Below is a small trained network, with its code and all its weights. Each question gives an input and a class and asks what happens when units are switched off, that is, made to give their printed mean instead of their output.

import numpy as np


def w(rows, s, z=0):
    codes = np.array(rows[::2]) - 128.0
    scale = np.full(codes.shape[1], s)
    scale[-1] = z or s
    return codes * scale


def f(y):
    return y / 2 * (1 + np.tanh(0.7978845608 * (y + 0.044715 * y**3)))


def log_softmax(a):
    a = a - a.max(-1, keepdims=True)
    return a - np.log(np.exp(a).sum(-1, keepdims=True))


def net(x, mask):
    res = np.array(x, float).reshape(1, 6) / 4 @ E
    y = f(res @ A[0][:, :-1].T + A[0][:, -1])
    res = res + np.where(mask, y, B[0][:, -1]) @ B[0][:, :-1]
    return log_softmax(res[-1] @ U[:, :-1].T + U[:, -1])


A, B = {}, {}
E = w([
[116,83,66,53,111,137,29],'x0',
[111,143,113,126,136,120,138],'x1',
[124,134,136,128,130,154,124],'x2',
[129,112,131,132,120,121,129],'x3',
[128,118,130,131,125,134,124],'x4',
[93,38,208,54,246,80,157],'x5',
],0.014)
A[0] = w([
[120,98,47,24,120,130,30,166],'n0',
[112,66,190,56,254,109,148,135],'n1',
[120,118,117,118,133,113,99,120],'n2',
[120,131,101,158,126,140,123,201],'n3',
[128,143,169,138,137,92,135,87],'n4',
[128,127,148,185,136,119,174,254],'n5',
[120,91,164,73,193,136,160,129],'n6',
[95,79,138,102,140,137,144,100],'n7',
[133,126,187,114,145,123,168,101],'n8',
[121,94,145,74,156,109,111,81],'n9',
[87,169,106,119,155,133,134,119],'n10',
],0.02,0.011)
B[0] = w([
[108,135,100,17,53,142,63,216],'n0',
[28,129,134,143,214,56,146,253],'n1',
[172,98,88,61,215,103,160,143],'n2',
[189,119,144,95,90,166,142,151],'n3',
[63,77,156,182,109,174,119,143],'n4',
[229,151,171,216,178,121,202,175],'n5',
[37,114,152,135,159,195,135,198],'n6',
[77,172,178,86,112,145,184,162],'n7',
[57,131,50,250,133,143,18,162],'n8',
[87,152,137,98,117,66,202,173],'n9',
[142,74,127,179,91,102,91,131],'n10',
],0.021,0.045)
U = w([
[251,125,162,156,115,155,136,248],'0',
[135,108,179,154,178,109,139,92],'1',
[201,99,118,35,64,139,80,152],'2',
[86,84,136,25,126,90,89,2],'3',
],0.012,0.0037)

Each question gives the input, the list of numbers given to net, and the class t.
The units are the neurons (one row each of A and B). Each row of codes is followed by its name. A weight is (code - 128) times the scale printed after its matrix; where a second scale follows, it is the last column's (A, B and U).
mask holds one flag per neuron, in row order. A switched-off neuron (its flag False) gives its mean, the last column of its row in B, instead of its output. The means were averaged over made-up inputs and are rounded, as every weight is.
A unit's drop is (log p(t) with every unit on - log p(t) with that unit switched off) / (log p(t) with every unit on - log p(t) with every unit switched off).
The circuit of an input: a set's keep is (log p(t) with only the set's units on - log p(t) with every unit switched off) / (log p(t) with every unit on - log p(t) with every unit switched off). Starting from all 11 units, units are removed one at a time, each time the one whose removal leaves the highest keep (on an exact tie, the one counted first), for as long as the keep stays at least 0.8.
units of the circuit, in order: the units of the circuit, biggest drop first
top k neurons: the k neurons with the biggest drops, biggest first
drop when u is switched off: that unit's drop, to one decimal
input [0,-5,7,8,8,-2], class 0: units of the circuit, in order -> n1, n0
input [0,1,0,-6,3,-8], class 0: units of the circuit, in order -> n0, n1
input [-2,4,1,-7,6,-5], class 0: units of the circuit, in order -> n1, n0
input [-8,-7,0,-7,-2,0], class 0: units of the circuit, in order -> n1, n5
input [6,-7,-1,5,6,0], class 2: top 2 neurons -> n1, n6
input [4,-8,1,0,0,0], class 2: top 2 neurons -> n1, n6
input [7,1,8,-1,5,-5], class 2: drop when n1 is switched off -> 0.3
input [5,2,-5,8,2,-6], class 2: drop when n1 is switched off -> 0.3
input [5,-3,6,-2,4,-8], class 2: top neuron -> n1
input [-3,6,-8,-6,-4,-2], class 0: drop when n1 is switched off -> 0.4
input [3,-3,4,4,-3,-7], class 2: drop when n8 is switched off -> 0.0
